Below are the code and all the weights of a small trained network. Each question names an input and a class and asks about switching units off, where a switched-off unit gives its printed mean instead of its output.

import numpy as np


def w(rows, s, z=0):
    codes = np.array(rows[::2]) - 128.0
    scale = np.full(codes.shape[1], s)
    scale[-1] = z or s
    return codes * scale


def f(y):
    return y / 2 * (1 + np.tanh(0.7978845608 * (y + 0.044715 * y**3)))


def log_softmax(a):
    a = a - a.max(-1, keepdims=True)
    return a - np.log(np.exp(a).sum(-1, keepdims=True))


def net(x, mask):
    res = np.array(x, float).reshape(1, 6) / 4 @ E
    y = f(res @ A[0][:, :-1].T + A[0][:, -1])
    res = res + np.where(mask, y, B[0][:, -1]) @ B[0][:, :-1]
    return log_softmax(res[-1] @ U[:, :-1].T + U[:, -1])


A, B = {}, {}
E = w([
[96,148,131,79,208,156,58,142,47],'x0',
[234,186,138,229,151,213,164,112,74],'x1',
[60,146,27,178,164,179,100,155,175],'x2',
[73,249,189,136,194,39,175,172,161],'x3',
[118,130,133,135,125,130,129,126,124],'x4',
[128,225,56,112,111,66,124,2,104],'x5',
],0.0078)
A[0] = w([
[126,57,51,150,64,170,120,108,41,69],'n1',
[128,182,87,126,96,80,84,18,136,69],'n2',
[199,131,246,71,72,60,67,101,59,8],'n3',
[36,78,134,37,106,75,63,58,217,3],'n4',
[125,88,104,178,38,31,220,114,192,62],'n5',
[170,124,101,162,49,124,217,58,244,63],'n6',
[98,58,127,20,132,80,124,187,191,106],'n7',
[121,199,76,105,94,98,118,21,113,72],'n8',
[182,2,54,103,17,168,47,82,80,99],'n9',
[54,172,16,185,154,195,71,157,197,66],'n10',
[111,131,126,82,224,101,26,83,3,77],'n11',
],0.0063,0.0043)
B[0] = w([
[123,187,144,118,204,85,116,138,157,188],'n1',
[138,83,213,157,100,149,59,197,179,192],'n2',
[204,72,128,63,173,78,191,92,129,179],'n3',
[206,189,170,192,161,210,122,50,98,192],'n4',
[54,107,72,99,213,160,168,147,95,181],'n5',
[66,95,79,121,191,172,179,142,50,186],'n6',
[172,165,154,162,136,174,89,110,104,195],'n7',
[138,47,196,166,129,157,54,200,191,199],'n8',
[97,199,135,147,178,61,108,162,146,254],'n9',
[255,46,141,38,151,41,166,60,153,190],'n10',
[27,85,80,131,172,179,180,150,63,192],'n11',
],0.0092,0.0087)
U = w([
[130,25,207,146,122,165,73,245,181,119],'0',
[188,51,116,56,149,42,161,47,140,113],'1',
[185,198,136,199,150,223,122,43,96,134],'2',
[32,91,69,91,174,173,153,155,92,96],'3',
[71,248,148,121,171,14,123,174,177,104],'4',
[112,127,128,130,119,116,109,108,121,248],'5',
[126,147,103,121,26,92,98,95,130,128],'6',
[116,125,118,125,28,143,111,91,128,92],'7',
],0.012,0.017)

Each question gives the input, the list of numbers given to net, and the class t.
The units are the neurons (one row each of A and B). Each row of codes is followed by its name. A weight is (code - 128) times the scale printed after its matrix; where a second scale follows, it is the last column's (A, B and U).
mask holds one flag per neuron, in row order. A switched-off neuron (its flag False) gives its mean, the last column of its row in B, instead of its output. The means were averaged over made-up inputs and are rounded, as every weight is.
A unit's drop is (log p(t) with every unit on - log p(t) with that unit switched off) / (log p(t) with every unit on - log p(t) with every unit switched off).
The circuit of an input: a set's keep is (log p(t) with only the set's units on - log p(t) with every unit switched off) / (log p(t) with every unit on - log p(t) with every unit switched off). Starting from all 11 units, units are removed one at a time, each time the one whose removal leaves the highest keep (on an exact tie, the one counted first), for as long as the keep stays at least 0.8.
units of the circuit, in order: the units of the circuit, biggest drop first
unit that matters most: the unit with the biggest drop
top k neurons: the k neurons with the biggest drops, biggest first
drop when u is switched off: that unit's drop, to one decimal
input [6,4,0,-6,-6,1], class 3: top 2 neurons -> (n11, n4)
input [0,-4,0,3,5,7], class 0: top neuron -> (n8)
input [0,4,6,-8,-6,-7], class 4: units of the circuit, in order -> (n9, n1, n8)
input [-2,-4,-1,3,5,0], class 5: top 2 neurons -> (n9, n1)
input [-7,-7,-7,-3,1,-4], class 1: top 2 neurons -> (n3, n11)
input [8,5,-1,2,0,4], class 3: top 2 neurons -> (n11, n4)
input [-7,5,-1,6,0,4], class 3: units of the circuit, in order -> (n6, n5)
input [-7,-8,-4,0,4,-4], class 2: units of the circuit, in order -> (n4, n7)
input [2,-2,-3,-4,1,2], class 4: units of the circuit, in order -> (n9, n10, n6)
input [-5,2,5,-3,1,7], class 0: units of the circuit, in order -> (n8, n2)
input [1,-3,-3,-3,6,-5], class 5: units of the circuit, in order -> (n8, n2)
input [6,-4,-3,1,5,4], class 3: top 2 neurons -> (n11, n10)
input [1,-8,-5,1,-6,3], class 2: top 2 neurons -> (n4, n7)
input [7,-3,0,-3,-6,-2], class 3: unit that matters most -> n11
input [6,8,0,-6,7,8], class 0: top 3 neurons -> (n8, n2, n4)
input [2,3,6,6,3,7], class 0: top 3 neurons -> (n8, n2, n9)
input [6,-4,6,5,8,1], class 5: top 2 neurons -> (n3, n10)
input [-5,-4,3,-6,2,4], class 4: top 3 neurons -> (n9, n1, n11)
input [8,-1,-6,-8,-8,-6], class 3: units of the circuit, in order -> (n11, n8)
input [1,-3,-1,5,-8,1], class 5: units of the circuit, in order -> (n9)
input [-3,6,8,8,5,1], class 1: top 2 neurons -> (n10, n9)
input [-1,-8,-4,4,7,-7], class 2: units of the circuit, in order -> (n4, n7, n8)
input [-5,8,6,-7,-2,8], class 0: top 3 neurons -> (n8, n2, n4)
input [8,7,0,5,1,5], class 3: top 3 neurons -> (n11, n4, n7)
input [1,-8,1,-3,7,-1], class 2: drop when n4 is switched off -> 0.3
input [-4,0,-3,0,5,6], class 0: drop when n8 is switched off -> 0.3
input [-8,3,7,-7,0,-7], class 3: unit that matters most -> n6
input [7,-8,7,-5,-3,-1], class 2: drop when n7 is switched off -> 0.3
input [5,-8,1,0,-6,-3], class 2: drop when n7 is switched off -> 0.1
